After every row comes roughly how far along a hidden order it lies, from 0 to 10.
[ 12 -18  84 -10 -16   3  55  -5  -4 -23 -51   6 -16  -5  13 -47   9 -21
  35 -31  43  50  84   2 -21 -56 -30 -11 -26  12 -10   8  51 -25  -1 -27
  -7 -12  80   1  -5   5 -20 -14  16  -1  10 -33 -70   5 -18  -4  29  13] : 1
[  9  83  59  18 -22  17 -13  40   3  11 -24   5 -12 -22   1 -25   2  26
  24 -41  -1  42  20 -31 -25   4  -1 -36 -57  -2 -14 -26  13  14   6 -12
  25  46  64  20 -67  18 -28 -21  13 -45   3  -2 -41  14 -12  54  14 -88] : 1
[ 38  96  73  -4 -13   0  71  -6 -25  25 -41  -1 -10  -5  16 -50  18  24
  40 -27  31  80  76  39 -41 -63 -27 -44 -74   7   2 -12  87  12  29 -12
  22  -7 101  15 -32  -6 -41 -38  31 -46  17 -68 -72   9   1  25  25 -32] : 10
[ -4  28  35  28  -4  14  16  -8  -7 -10 -25   1  -4   7 -18 -23   4 -23
  33 -36   7  75  25 -24 -39 -51  -8   2 -27  23 -64   1  19 -47 -10  12
  -8 -15  46  -3  10  22  -7  -9  13  52   6 -24 -48 -12 -15  -2  18  -5] : 0
[  6 -13  71   4   3   4  50  -9 -12   1 -30  -6 -12  -3   5 -21  -7  24
  29  -9  33  37  39   5 -24 -57 -24  13 -21   9 -36  -2  46  -9   2  14
  -1  -7  41   0   3  -3 -42 -37  32 -30   7 -27 -30  -2 -27   4  27 -27] : 5
[ 34  32  83   3  -8   9  63 -16 -16 -17 -42   3  -1  -3   2 -48  -1  27
  19 -32  43  61  48  -6 -47 -56 -23 -22 -73  11 -15  -2  60 -10 -15 -15
   7   1 108  20 -23  17 -43 -47  22 -54  11 -41 -70  17 -15  25  44 -31] : 1
[ 28   9  93  -9 -21   4  55   2  -8  -7 -48   5 -26   3   3 -63   5  18
  34 -46  44  59  68   5 -40 -30 -14 -25 -60   9  -6 -22  47 -10   8  -4
  -9  -5  62  16 -13  22 -26  19  38 -41  14 -24 -69  13 -11  61  45 -12] : 1
[ 40  32  68  -7 -15  -3  27  -8   0  21   0  -5 -16  28 -10 -30  -1  29
   5   0  39  40   4  24 -40  -4   6  -9 -35   2 -30 -35  43   0 -19  22
 -23 -21  10  19   0  18 -13 -44  38 -66   5 -13 -15  -6 -24  61  35  -4] : 0
[ -1   4  52 -10   9   4  51 -22  -7 -36 -30  12  -7  -3 -18 -25   2 -23
  79 -18  60  60  58   8 -36 -57 -25  18 -13  40  -5  -4  25   6  36 -14
  21 -17  65  11  -8  -1 -12 -38  19  19  15 -53 -73  28  -9   8  37 -13] : 5
[  9  66  56  44 -33  29  44   6 -17  17 -12 -23 -15 -25  10 -27   0  45
  22 -22  -2  35  28  14 -48 -45 -19 -27 -58 -27 -30 -17  48 -13 -12  13
  19  -4 108   3 -15  16 -17 -38  26 -32  16 -29 -53   7 -25  -8  14 -44] : 3
[ 36  85  74  33 -12  12  68   9 -12  36 -26  -3 -10 -11  15 -34  -7  33
  25   0  15  18  29   6 -47 -20  -7 -14 -91 -22 -49 -14  51   6  -6  35
  41  11  85  11 -37  -6 -68 -50  31 -80  11 -20 -27  20  -6  44  30 -63] : 9
[ 34  65  73  17 -23  23  51  -3 -18  22 -30  -9 -13  -7  12 -56  -4  50
  14 -25  53  95  44  30 -29 -41 -14 -15 -67   0 -38 -28  57 -22 -12  18
 -19 -14  97  14   6  18 -38 -45  37 -65   8 -44 -43  17 -25  41  43 -13] : 4

Part 2:
[  6  14  51 -21  15  49 -38 -13  -9   1  38  -6 -22  22  -6  32   9   5
 -16 -11 -17  43 -11  26 -19  15  -8  -8   8 -92  -7  15   3  24  34 -26
 -16 -44  -5 -15 -12 -16 -44  -4  19 -41  35   7 -25 -36  48  -1  -1 -12
   9] : 1
[ 23   7  61 -21   8  70 -37 -14 -11   8  57   7  -8  25  -5  16   5  -2
 -19  -8 -18  44  -6   1 -34  18  -6  -8  20 -97 -16  20  13  19  30 -59
  -9 -40  -4   0  -9 -28 -49 -10  19 -12  49  -2 -28 -26  28  20  -2  -5
  20] : 6
[  21   18   65  -28    3   67  -38   -8   -7   -3   44    2  -12   22
  -10   18    4    1  -12  -15  -14   42  -10   15  -32   18  -12   -9
   14 -111  -12   11   14   46   30  -53  -22  -39   -3    5  -11  -35
  -42   -1   10  -31   37    4  -28  -46   30    8    2   -4    9] : 5
[ 19  18  62 -25   7  70 -34 -10  -7   0  54   0 -13  20  -7  19   4   1
 -14 -15 -16  55  -9  19 -32  17 -11 -10  17 -78 -12  14  12  36  32 -49
 -17 -38  -3  -5 -11 -30 -45  -7   9 -31  41   2 -26 -25  32  10   0  -7
   9] : 4
[ 23  20  51 -32   1  71 -37  -8   2  -6  51   6  -8  10  -9  16   3   2
  -8 -17 -16  46 -12  10 -35  16 -14  -7  12 -94 -12  12  13  39  24 -73
 -25 -42  -3  15 -14 -36 -41   7  13 -24  38   5 -19 -23  18   1   2  -4
   8] : 8
[ 32 -19  90   3  26  72 -37 -23 -41  36  70  11   1  27   6  14   3  -9
 -38  15 -19  50  14 -47 -35  10  20 -17  30 -93 -28  34  35  32  28 -39
  18 -44  -8  -9 -11 -31 -73 -32  38  42  40 -25 -71 -41  -5  60 -15   2
  46] : 10
[ 32  -1  63 -14  21  86 -37 -18 -24  17  63   4  -3  27  -1  23   5  -5
 -26   4 -20  52   3  -1 -28  14   2  -3  23 -91 -21  21  18  31  35 -39
   2 -45  -6 -18 -11 -36 -62 -16  27  -1  43  -9 -49 -27  21  37  -6  -6
  35] : 7
[ 28  -9  69  -2  25  69 -46 -21 -28  21  70   5 -10  33   3  24   4  -9
 -32   7 -19  46   7 -14 -32  14   9  -8  27 -91 -24  28  26  30  35 -36
  10 -45  -7 -15 -13  -3 -74 -25  36   9  52 -11 -52 -32  17  44  -7  -6
  40] : 8
[ 10  13  55 -20  14  57 -44 -12 -10   1  47  -4 -21  23  -6  31   7   2
 -16 -14 -15  44  -8  26 -22  16  -7  -8   6 -97  -7  14  -2  34  35 -42
 -18 -36  -3 -10 -12 -24 -36  -2  15 -42  39   6 -22 -31  34   1   0 -11
  12] : 2
[  1   2  71  -1  32  43 -45 -24 -23  21  38 -10 -27  24   4  44  18   9
 -26   6 -21  48   3  21  -5  10   8 -11  15 -68  -8  29   4  21  37 -20
  10 -46  -7 -36 -10 -14 -61 -22  35 -20  49  -3 -36 -40  49  19 -11 -11
  22] : 0
[ 10  -8  82  -3  27  67 -43 -22 -34  22  66   3 -10  36   3  28   5  -7
 -33   8 -21  44   6 -16 -25  11   9  -9  29 -90 -24  33  21  30  35 -46
  13 -44  -7 -24 -11 -31 -68 -23  30   6  45 -12 -54 -36  19  45  -9  -6
  38] : 8
[  22   12   46  -31    7   63  -35  -12  -10    0   51    7   -7   20
   -7   16    5    0  -12  -12  -15   39   -8   -3  -36   17  -11   -7
   12 -101  -13   16   16   28   36  -51  -17  -36   -3   11  -11  -36
  -44   -5   12  -13   39    1  -29  -25   24   -2    0   -4    5] : 8
